Below is a small trained network, with its code and all its weights. Each question gives an input and a class and asks what happens when units are switched off, that is, made to give their printed mean instead of their output.

import numpy as np


def w(rows, s, z=0):
    codes = np.array(rows[::2]) - 128.0
    scale = np.full(codes.shape[1], s)
    scale[-1] = z or s
    return codes * scale


def norm(h):
    return h / np.sqrt((h * h).mean(-1, keepdims=True) + 1e-5)


def f(y):
    return np.maximum(y, 0)


def log_softmax(a):
    a = a - a.max(-1, keepdims=True)
    return a - np.log(np.exp(a).sum(-1, keepdims=True))


def net(x, mask):
    res = np.array(x, float).reshape(1, 5) / 4 @ E
    u = 0
    for l in range(4):
        y = f(norm(res) @ A[l][:, :-1].T + A[l][:, -1])
        res = res + np.where(mask[u : u + 9], y, B[l][:, -1]) @ B[l][:, :-1]
        u += 9
    return log_softmax(norm(res)[-1] @ U[:, :-1].T + U[:, -1])


A, B = {}, {}
E = w([
[134,158,146,82,122,182,160,97,148],'x0',
[77,98,230,127,179,181,247,191,94],'x1',
[39,73,81,1,125,125,125,117,194],'x2',
[127,126,127,129,127,128,125,135,129],'x3',
[140,39,74,152,107,249,136,61,144],'x4',
],0.0091)
A[0] = w([
[99,105,208,188,159,161,186,148,101,54],'L0N1',
[141,169,141,113,113,138,132,168,148,162],'L0N2',
[28,21,174,50,148,108,164,158,134,3],'L0N3',
[67,48,175,75,153,137,158,164,117,27],'L0N4',
[53,69,227,148,161,176,191,187,91,154],'L0N5',
[15,89,43,2,130,105,101,139,139,68],'L0N6',
[127,173,131,117,135,162,151,112,133,146],'L0N7',
[208,169,114,155,111,132,91,123,152,151],'L0N8',
[138,26,76,182,97,234,127,106,128,155],'L0N9',
],0.0093,0.0035)
B[0] = w([
[247,117,151,90,124,64,89,77,137,202],'L0N1',
[119,115,177,92,161,123,101,145,58,155],'L0N2',
[55,206,15,113,125,206,146,112,105,203],'L0N3',
[79,179,40,128,147,171,135,132,93,185],'L0N4',
[112,95,205,237,59,97,212,123,179,246],'L0N5',
[213,88,191,113,62,59,136,106,206,223],'L0N6',
[134,85,60,236,118,9,35,201,93,152],'L0N7',
[151,234,125,112,154,191,191,124,129,184],'L0N8',
[153,49,110,118,180,238,101,115,113,221],'L0N9',
],0.011)
A[1] = w([
[120,176,119,107,151,172,114,133,101,92],'L1N1',
[132,90,124,54,136,101,42,137,131,73],'L1N2',
[104,152,166,157,164,143,94,141,113,82],'L1N3',
[135,199,82,138,183,169,61,150,42,51],'L1N4',
[135,140,119,150,97,156,162,147,80,5],'L1N5',
[2,96,123,97,144,137,160,156,128,115],'L1N6',
[51,122,100,108,169,150,161,162,132,121],'L1N7',
[111,147,155,91,177,99,158,138,125,53],'L1N8',
[97,231,155,110,93,31,136,148,137,224],'L1N9',
],0.017,0.0023)
B[1] = w([
[129,169,120,153,70,110,71,132,114,155],'L1N1',
[146,165,107,86,250,129,121,155,167,160],'L1N2',
[104,93,134,141,111,107,143,116,125,144],'L1N3',
[26,131,61,201,63,152,182,96,147,188],'L1N4',
[105,88,115,88,193,140,117,128,178,162],'L1N5',
[97,161,74,240,99,155,45,84,99,161],'L1N6',
[149,216,79,169,77,95,122,113,89,152],'L1N7',
[151,80,97,193,150,163,120,87,147,143],'L1N8',
[14,185,242,4,147,132,169,180,70,250],'L1N9',
],0.013,0.016)
A[2] = w([
[161,107,159,71,122,22,131,165,89,60],'L2N1',
[127,141,201,150,98,54,124,182,85,102],'L2N2',
[178,57,243,162,163,126,159,144,111,133],'L2N3',
[241,96,49,101,151,70,113,138,193,1],'L2N4',
[173,76,108,188,40,80,89,111,127,57],'L2N5',
[197,120,116,5,152,135,79,141,139,140],'L2N6',
[173,102,135,172,35,114,97,144,159,97],'L2N7',
[111,133,154,34,138,103,112,125,145,66],'L2N8',
[127,208,166,103,64,98,148,152,83,64],'L2N9',
],0.015,0.0018)
B[2] = w([
[140,232,137,123,34,136,206,171,250,190],'L2N1',
[136,65,91,88,54,169,30,61,169,219],'L2N2',
[199,128,198,149,118,93,171,191,98,212],'L2N3',
[69,17,193,211,105,119,72,3,61,167],'L2N4',
[151,173,114,75,195,202,192,118,116,159],'L2N5',
[134,83,105,43,204,80,39,154,255,191],'L2N6',
[154,137,69,115,178,136,158,141,107,154],'L2N7',
[206,164,90,167,211,165,160,165,47,201],'L2N8',
[77,62,140,131,72,77,71,172,129,252],'L2N9',
],0.015,0.013)
A[3] = w([
[227,102,156,166,239,82,184,136,52,18],'L3N1',
[133,154,66,190,214,104,107,48,106,96],'L3N2',
[203,172,146,82,248,121,195,176,166,94],'L3N3',
[53,136,106,75,124,133,82,57,32,126],'L3N4',
[186,135,47,154,83,175,175,107,122,100],'L3N5',
[151,54,145,82,128,144,105,155,121,252],'L3N6',
[82,162,86,131,155,151,198,139,69,131],'L3N7',
[122,151,248,79,152,116,136,156,53,92],'L3N8',
[38,96,124,101,170,169,159,131,108,149],'L3N9',
],0.016,0.0026)
B[3] = w([
[82,145,152,250,190,92,143,123,63,185],'L3N1',
[165,84,76,85,114,135,143,69,117,192],'L3N2',
[93,189,165,108,201,162,149,202,140,216],'L3N3',
[82,137,161,162,165,116,107,175,64,246],'L3N4',
[192,180,93,59,127,157,192,160,109,223],'L3N5',
[119,135,168,119,130,77,146,100,147,209],'L3N6',
[115,56,139,108,104,139,56,111,116,218],'L3N7',
[189,81,55,171,101,150,153,66,194,240],'L3N8',
[152,199,105,142,129,97,70,131,92,224],'L3N9',
],0.021,0.011)
U = w([
[31,156,128,136,48,106,77,163,92,255],'0',
[171,132,24,95,119,203,156,87,75,163],'1',
[103,177,161,50,196,107,121,197,212,89],'2',
[148,31,120,90,174,104,73,44,192,82],'3',
[160,78,197,164,7,77,171,126,210,47],'4',
[172,138,166,208,183,138,222,149,106,97],'5',
],0.014,0.0028)

Each question gives the input, the list of numbers given to net, and the class t.
The units are the neurons (one row each of A and B). Each row of codes is followed by its name. A weight is (code - 128) times the scale printed after its matrix; where a second scale follows, it is the last column's (A, B and U).
mask holds one flag per neuron, layer by layer. A switched-off neuron (its flag False) gives its mean, the last column of its row in B, instead of its output. The means were averaged over made-up inputs and are rounded, as every weight is.
A unit's drop is (log p(t) with every unit on - log p(t) with that unit switched off) / (log p(t) with every unit on - log p(t) with every unit switched off).
The circuit of an input: a set's keep is (log p(t) with only the set's units on - log p(t) with every unit switched off) / (log p(t) with every unit on - log p(t) with every unit switched off). Starting from the 12 units with the biggest drops (on a tie, the unit counted first), units are removed one at a time, each time the one whose removal leaves the highest keep (on an exact tie, the one counted first), for as long as the keep stays at least 0.8.
circuit, biggest first: the units of the circuit, biggest drop first
most important unit: the unit with the biggest drop
top k neurons: the k neurons with the biggest drops, biggest first
top k neurons in layer l: the k neurons of layer l with the biggest drops, biggest first
drop of u: that unit's drop, to one decimal
input [-3,7,0,8,-8], class 4: most important unit : L0N5
input [-2,7,2,1,-1], class 0: top 4 neurons : (L0N9 L0N3 L0N4 L0N5)
input [0,-7,3,-2,2], class 3: circuit, biggest first : (L1N9 L2N4)
input [-1,-1,4,8,3], class 3: top 2 neurons : (L0N6 L1N9)
input [-4,-2,3,-6,-1], class 2: top 2 neurons : (L0N9 L0N5)
input [-1,-1,-8,-8,-1], class 0: top 3 neurons : (L0N5 L0N9 L0N6)
input [1,8,3,0,7], class 1: circuit, biggest first : (L0N3 L1N9)
input [2,-4,1,7,-5], class 2: top 2 neurons in layer 0 : (L0N5 L0N3)
input [0,-1,7,-3,1], class 3: top 3 neurons : (L0N6 L1N9 L0N5)
input [-5,1,-6,-8,-8], class 4: top 4 neurons : (L0N3 L0N4 L3N8 L0N9)
input [-1,1,7,-3,6], class 1: top 2 neurons : (L0N3 L0N1)
input [8,7,3,0,-1], class 0: top 2 neurons : (L0N9 L0N3)
input [1,-1,7,6,4], class 3: top 3 neurons : (L0N6 L1N9 L2N4)
input [0,-1,2,2,3], class 3: top 2 neurons : (L1N9 L0N5)
input [5,1,-3,2,6], class 5: top neuron : (L0N3)
input [-4,0,1,2,-4], class 2: top 2 neurons : (L0N5 L0N9)
input [2,-4,4,2,1], class 3: top 3 neurons : (L1N9 L0N5 L2N4)
input [-8,2,7,-7,1], class 1: top 2 neurons : (L1N9 L0N3)
input [-3,6,4,2,-1], class 0: top 2 neurons : (L0N9 L0N3)
input [6,2,5,-1,1], class 1: circuit, biggest first : (L1N9)
input [4,2,3,1,-2], class 0: top 2 neurons in layer 0 : (L0N3 L0N9)
input [-1,-1,-4,-2,5], class 1: top 2 neurons in layer 0 : (L0N5 L0N6)
input [-3,8,-1,2,-4], class 4: top 2 neurons in layer 0 : (L0N5 L0N1)
input [2,7,1,8,0], class 0: top 3 neurons in layer 0 : (L0N3 L0N9 L0N4)
input [0,-3,-8,3,5], class 1: drop of L1N9 : 1.1
input [-4,-2,3,2,8], class 3: drop of L2N4 : 0.2
input [-3,-2,8,2,0], class 2: most important unit : L0N6
input [2,-6,6,4,8], class 3: drop of L2N4 : 0.6
input [-1,-5,3,-4,3], class 3: drop of L1N9 : 1.8
